Here is a tiny trained network, its code and every weight. The questions are about switching its units off for an input and a class, where a switched-off unit gives its printed mean instead of its output.

import numpy as np


def w(rows, s, z=0):
    codes = np.array(rows[::2]) - 128.0
    scale = np.full(codes.shape[1], s)
    scale[-1] = z or s
    return codes * scale


def f(y):
    return np.maximum(y, 0)


def log_softmax(a):
    a = a - a.max(-1, keepdims=True)
    return a - np.log(np.exp(a).sum(-1, keepdims=True))


def net(x, mask):
    res = np.array(x, float).reshape(1, 7) / 4 @ E
    y = f(res @ A[0][:, :-1].T + A[0][:, -1])
    res = res + np.where(mask, y, B[0][:, -1]) @ B[0][:, :-1]
    return log_softmax(res[-1] @ U[:, :-1].T + U[:, -1])


A, B = {}, {}
E = w([
[127,129,129,126,128],'x0',
[187,72,45,217,147],'x1',
[98,158,67,58,254],'x2',
[102,176,197,228,200],'x3',
[128,128,127,128,129],'x4',
[140,10,199,104,167],'x5',
[13,71,90,165,111],'x6',
],0.0049)
A[0] = w([
[133,73,109,86,68,108],'n1',
[44,97,95,148,120,62],'n2',
[160,110,103,193,169,99],'n3',
[147,102,187,174,27,59],'n4',
[136,92,177,129,176,104],'n5',
[146,127,112,153,144,172],'n6',
[64,124,103,160,122,182],'n7',
[179,148,127,126,122,157],'n8',
[145,51,190,99,159,65],'n9',
[124,128,135,133,131,250],'n10',
[128,136,114,100,176,63],'n11',
[134,116,106,101,105,71],'n12',
[31,101,111,159,68,102],'n13',
[100,141,70,72,243,43],'n14',
[115,64,145,112,134,118],'n15',
[142,121,147,142,87,205],'n16',
[105,148,155,99,113,68],'n17',
[80,125,195,97,124,100],'n18',
[136,109,103,97,105,74],'n19',
[178,157,150,134,117,144],'n20',
[106,128,211,216,164,101],'n21',
[89,165,174,86,91,118],'n22',
[94,175,147,112,119,119],'n23',
[126,123,135,129,131,254],'n24',
[101,138,147,98,138,101],'n25',
[101,142,172,99,121,84],'n26',
[114,165,149,179,167,62],'n27',
[76,102,104,133,136,99],'n28',
[147,91,97,97,117,110],'n29',
[223,151,145,98,137,74],'n30',
[177,85,71,157,149,82],'n31',
[117,140,151,114,120,171],'n32',
[130,104,90,91,76,73],'n33',
[121,134,107,96,181,54],'n34',
[150,126,167,165,59,65],'n35',
[116,158,89,112,165,101],'n36',
[91,254,52,152,65,67],'n37',
[88,151,173,87,118,64],'n38',
[129,149,156,176,35,70],'n39',
[145,104,87,65,72,62],'n40',
[227,180,156,116,136,68],'n41',
[128,25,191,99,145,79],'n42',
[117,160,142,166,148,84],'n43',
[110,158,170,185,179,47],'n44',
[139,126,147,147,90,44],'n45',
[172,92,73,197,137,66],'n46',
[140,112,92,73,109,69],'n47',
],0.01,0.0059)
B[0] = w([
[105,188,129,70,108,178],'n1',
[157,133,235,147,154,161],'n2',
[152,96,129,139,38,172],'n3',
[22,65,109,163,150,184],'n4',
[152,168,92,151,168,167],'n5',
[157,116,93,103,121,181],'n6',
[157,111,172,75,178,206],'n7',
[172,120,142,102,156,178],'n8',
[157,185,101,213,150,170],'n9',
[165,104,68,56,160,250],'n10',
[77,107,125,144,151,145],'n11',
[110,155,119,97,115,136],'n12',
[178,111,230,117,174,179],'n13',
[2,56,112,159,158,203],'n14',
[163,154,111,154,168,167],'n15',
[122,103,71,85,169,206],'n16',
[138,113,125,130,71,138],'n17',
[169,89,110,137,55,165],'n18',
[108,165,128,105,110,140],'n19',
[162,120,170,113,164,176],'n20',
[94,221,140,53,90,201],'n21',
[155,73,136,151,52,176],'n22',
[162,104,109,114,77,163],'n23',
[167,104,68,54,164,254],'n24',
[141,97,116,141,101,147],'n25',
[148,101,138,145,70,148],'n26',
[97,190,119,79,103,153],'n27',
[147,126,200,125,137,157],'n28',
[115,166,125,102,102,159],'n29',
[132,114,227,119,161,172],'n30',
[161,88,131,161,41,169],'n31',
[148,98,104,105,127,174],'n32',
[106,187,132,85,111,155],'n33',
[66,94,119,141,147,148],'n34',
[50,94,119,152,148,160],'n35',
[93,81,105,125,150,163],'n36',
[189,229,62,250,164,194],'n37',
[154,93,137,150,55,150],'n38',
[45,88,93,161,167,166],'n39',
[93,199,145,85,96,165],'n40',
[129,132,254,142,151,178],'n41',
[157,189,88,223,169,187],'n42',
[110,163,114,90,111,147],'n43',
[78,204,137,83,96,159],'n44',
[79,100,117,148,140,132],'n45',
[149,72,121,159,19,172],'n46',
[94,170,127,96,96,151],'n47',
],0.029,0.0059)
U = w([
[25,79,118,158,135,102],'0',
[156,122,118,98,118,255],'1',
[100,212,143,70,62,85],'2',
[173,186,107,220,132,111],'3',
[172,75,142,147,2,90],'4',
[161,117,254,124,154,81],'5',
],0.0068,0.0072)

Each question gives the input, the list of numbers given to net, and the class t.
The units are the neurons (one row each of A and B). Each row of codes is followed by its name. A weight is (code - 128) times the scale printed after its matrix; where a second scale follows, it is the last column's (A, B and U).
mask holds one flag per neuron, in row order. A switched-off neuron (its flag False) gives its mean, the last column of its row in B, instead of its output. The means were averaged over made-up inputs and are rounded, as every weight is.
A unit's drop is (log p(t) with every unit on - log p(t) with that unit switched off) / (log p(t) with every unit on - log p(t) with every unit switched off).
The circuit of an input: a set's keep is (log p(t) with only the set's units on - log p(t) with every unit switched off) / (log p(t) with every unit on - log p(t) with every unit switched off). Starting from the 12 units with the biggest drops (on a tie, the unit counted first), units are removed one at a time, each time the one whose removal leaves the highest keep (on an exact tie, the one counted first), for as long as the keep stays at least 0.8.
units of the circuit, in order: the units of the circuit, biggest drop first
unit that matters most: the unit with the biggest drop
k most important neurons: the k neurons with the biggest drops, biggest first
drop when u is switched off: that unit's drop, to one decimal
input [-6,-7,-3,-6,3,3,7], class 4: 2 most important neurons => [n22 n18]
input [0,-6,4,-4,0,7,-1], class 3: units of the circuit, in order => [n42 n9]
input [0,-6,-3,0,5,-1,6], class 4: unit that matters most => n22
input [-6,8,2,6,-3,6,7], class 4: 2 most important neurons => [n46 n3]
input [3,8,2,-1,-2,-5,-1], class 4: units of the circuit, in order => [n46 n31]
input [8,6,5,-3,-3,-5,-7], class 5: units of the circuit, in order => [n41 n30]
input [2,5,-1,1,2,4,0], class 4: units of the circuit, in order => [n46 n3]
input [6,2,-4,4,-6,8,-4], class 3: 2 most important neurons => [n42 n9]
input [4,-6,-7,5,-4,-1,7], class 0: 3 most important neurons => [n4 n39 n35]
input [4,6,-6,7,2,-7,-3], class 2: 3 most important neurons => [n21 n27 n44]
input [8,-5,-2,6,7,-2,8], class 5: 2 most important neurons => [n13 n2]
input [7,-7,6,3,5,-5,-7], class 4: 2 most important neurons => [n22 n23]
input [-6,3,8,-5,-1,8,0], class 0: 2 most important neurons => [n14 n37]
input [0,-3,-7,-3,2,-3,7], class 0: units of the circuit, in order => [n4]
input [7,0,7,-2,6,1,8], class 5: units of the circuit, in order => [n2 n13]
input [3,-4,4,7,2,5,4], class 2: 2 most important neurons => [n21 n44]
input [1,-6,1,-1,6,2,-7], class 5: 2 most important neurons => [n41 n30]
input [-5,-6,-7,4,4,-5,-3], class 0: 2 most important neurons => [n39 n4]
input [3,-4,0,3,-4,0,5], class 5: 2 most important neurons => [n13 n7]
input [-1,-2,1,-2,-5,-5,-8], class 5: unit that matters most => n41
input [-2,-5,-4,-2,1,-6,-8], class 5: 3 most important neurons => [n41 n30 n20]
input [-4,-6,-2,-7,-7,-2,8], class 5: 2 most important neurons => [n13 n2]
input [5,3,4,6,2,5,4], class 2: 2 most important neurons => [n21 n44]
input [1,-1,-7,-8,-5,-2,4], class 2: drop when n13 is switched off => 0.1
input [-2,4,-1,3,-3,-7,-7], class 3: drop when n13 is switched off => 0.2
input [-2,6,7,-2,6,0,-5], class 0: drop when n14 is switched off => 0.7
input [-8,-3,3,3,2,-3,-6], class 5: drop when n41 is switched off => 0.6
input [8,-6,-4,4,3,1,6], class 4: unit that matters most => n18
